Below are the code and all the weights of a small trained network. Each question names an input and a class and asks about switching units off, where a switched-off unit gives its printed mean instead of its output.

import numpy as np


def w(rows, s, z=0):
    codes = np.array(rows[::2]) - 128.0
    scale = np.full(codes.shape[1], s)
    scale[-1] = z or s
    return codes * scale


def f(y):
    return y / 2 * (1 + np.tanh(0.7978845608 * (y + 0.044715 * y**3)))


def log_softmax(a):
    a = a - a.max(-1, keepdims=True)
    return a - np.log(np.exp(a).sum(-1, keepdims=True))


def net(x, mask):
    res = np.array(x, float).reshape(1, 3) / 4 @ E
    y = f(res @ A[0][:, :-1].T + A[0][:, -1])
    res = res + np.where(mask, y, B[0][:, -1]) @ B[0][:, :-1]
    return log_softmax(res[-1] @ U[:, :-1].T + U[:, -1])


A, B = {}, {}
E = w([
[173,166,4,124,80,168],'x0',
[111,45,83,163,99,133],'x1',
[228,116,84,199,158,41],'x2',
],0.014)
A[0] = w([
[114,52,109,120,111,126,68],'neuron 1',
[145,109,139,74,136,164,91],'neuron 2',
[184,148,140,167,136,101,141],'neuron 3',
[87,54,100,136,100,109,122],'neuron 4',
[157,178,70,132,103,164,58],'neuron 5',
[74,108,178,149,126,45,79],'neuron 6',
[114,106,139,124,179,115,68],'neuron 7',
[134,107,29,108,120,152,48],'neuron 8',
[118,218,132,94,161,89,120],'neuron 9',
[131,110,157,101,93,187,139],'neuron 10',
[61,61,83,179,94,109,139],'neuron 11',
[48,158,126,126,126,162,133],'neuron 12',
[90,113,142,100,103,191,125],'neuron 13',
[114,94,193,124,153,101,54],'neuron 14',
[149,252,153,99,177,112,120],'neuron 15',
[119,111,137,129,107,110,63],'neuron 16',
[68,110,124,107,94,178,134],'neuron 17',
[163,124,123,217,133,91,158],'neuron 18',
[102,154,165,74,112,166,158],'neuron 19',
[139,119,168,138,126,124,6],'neuron 20',
[98,99,170,143,175,103,88],'neuron 21',
[92,89,83,122,124,110,106],'neuron 22',
[205,134,153,188,139,71,159],'neuron 23',
[102,205,81,142,123,135,89],'neuron 24',
],0.013,0.0025)
B[0] = w([
[76,91,133,188,157,135,182],'neuron 1',
[128,118,134,128,99,112,153],'neuron 2',
[146,83,79,134,81,82,203],'neuron 3',
[67,72,186,161,194,113,203],'neuron 4',
[185,177,143,144,125,198,211],'neuron 5',
[176,237,125,140,124,193,224],'neuron 6',
[127,174,115,137,114,156,161],'neuron 7',
[167,180,115,189,125,180,223],'neuron 8',
[64,64,149,163,170,107,199],'neuron 9',
[101,153,68,80,104,91,186],'neuron 10',
[37,51,193,164,169,166,225],'neuron 11',
[157,118,83,104,83,110,206],'neuron 12',
[165,131,149,85,106,73,213],'neuron 13',
[169,188,132,111,143,172,216],'neuron 14',
[2,20,168,231,196,123,236],'neuron 15',
[120,146,144,130,138,127,133],'neuron 16',
[127,92,68,83,85,117,216],'neuron 17',
[177,65,94,76,111,83,235],'neuron 18',
[128,94,110,97,96,90,220],'neuron 19',
[110,175,179,139,106,131,147],'neuron 20',
[228,209,127,155,134,154,209],'neuron 21',
[114,108,132,134,152,159,168],'neuron 22',
[154,107,79,128,49,85,253],'neuron 23',
[153,159,140,144,188,205,177],'neuron 24',
],0.0091,0.012)
U = w([
[143,79,59,71,2,38,210],'0',
[35,36,171,199,208,146,156],'1',
[188,240,126,159,116,233,3],'2',
],0.0096,0.0016)

Each question gives the input, the list of numbers given to net, and the class t.
The units are the neurons (one row each of A and B). Each row of codes is followed by its name. A weight is (code - 128) times the scale printed after its matrix; where a second scale follows, it is the last column's (A, B and U).
mask holds one flag per neuron, in row order. A switched-off neuron (its flag False) gives its mean, the last column of its row in B, instead of its output. The means were averaged over made-up inputs and are rounded, as every weight is.
A unit's drop is (log p(t) with every unit on - log p(t) with that unit switched off) / (log p(t) with every unit on - log p(t) with every unit switched off).
unit that matters most: the unit with the biggest drop
top k neurons: the k neurons with the biggest drops, biggest first
drop when u is switched off: that unit's drop, to one decimal
input [2,2,1], class 1: unit that matters most	neuron 6
input [6,-1,5], class 2: top 2 neurons	[neuron 5; neuron 8]
input [5,5,4], class 1: top 4 neurons	[neuron 11; neuron 6; neuron 21; neuron 4]
input [5,6,-4], class 1: top 2 neurons	[neuron 11; neuron 4]
input [-6,-3,7], class 0: top 3 neurons	[neuron 23; neuron 18; neuron 3]
input [-6,5,-3], class 2: top 2 neurons	[neuron 6; neuron 15]
input [-5,7,-7], class 0: top 4 neurons	[neuron 17; neuron 15; neuron 13; neuron 12]
input [7,7,-3], class 1: top 2 neurons	[neuron 11; neuron 4]
input [-4,3,1], class 2: top 2 neurons	[neuron 15; neuron 6]
input [4,3,2], class 2: top 2 neurons	[neuron 15; neuron 8]
input [-8,-4,5], class 2: drop when neuron 6 is switched off	0.1
input [2,-8,-4], class 1: drop when neuron 15 is switched off	0.3
input [-5,-3,6], class 0: drop when neuron 23 is switched off	0.5
input [6,-8,-2], class 1: top neuron	[neuron 15]
input [1,-6,-7], class 0: top 2 neurons	[neuron 12; neuron 19]
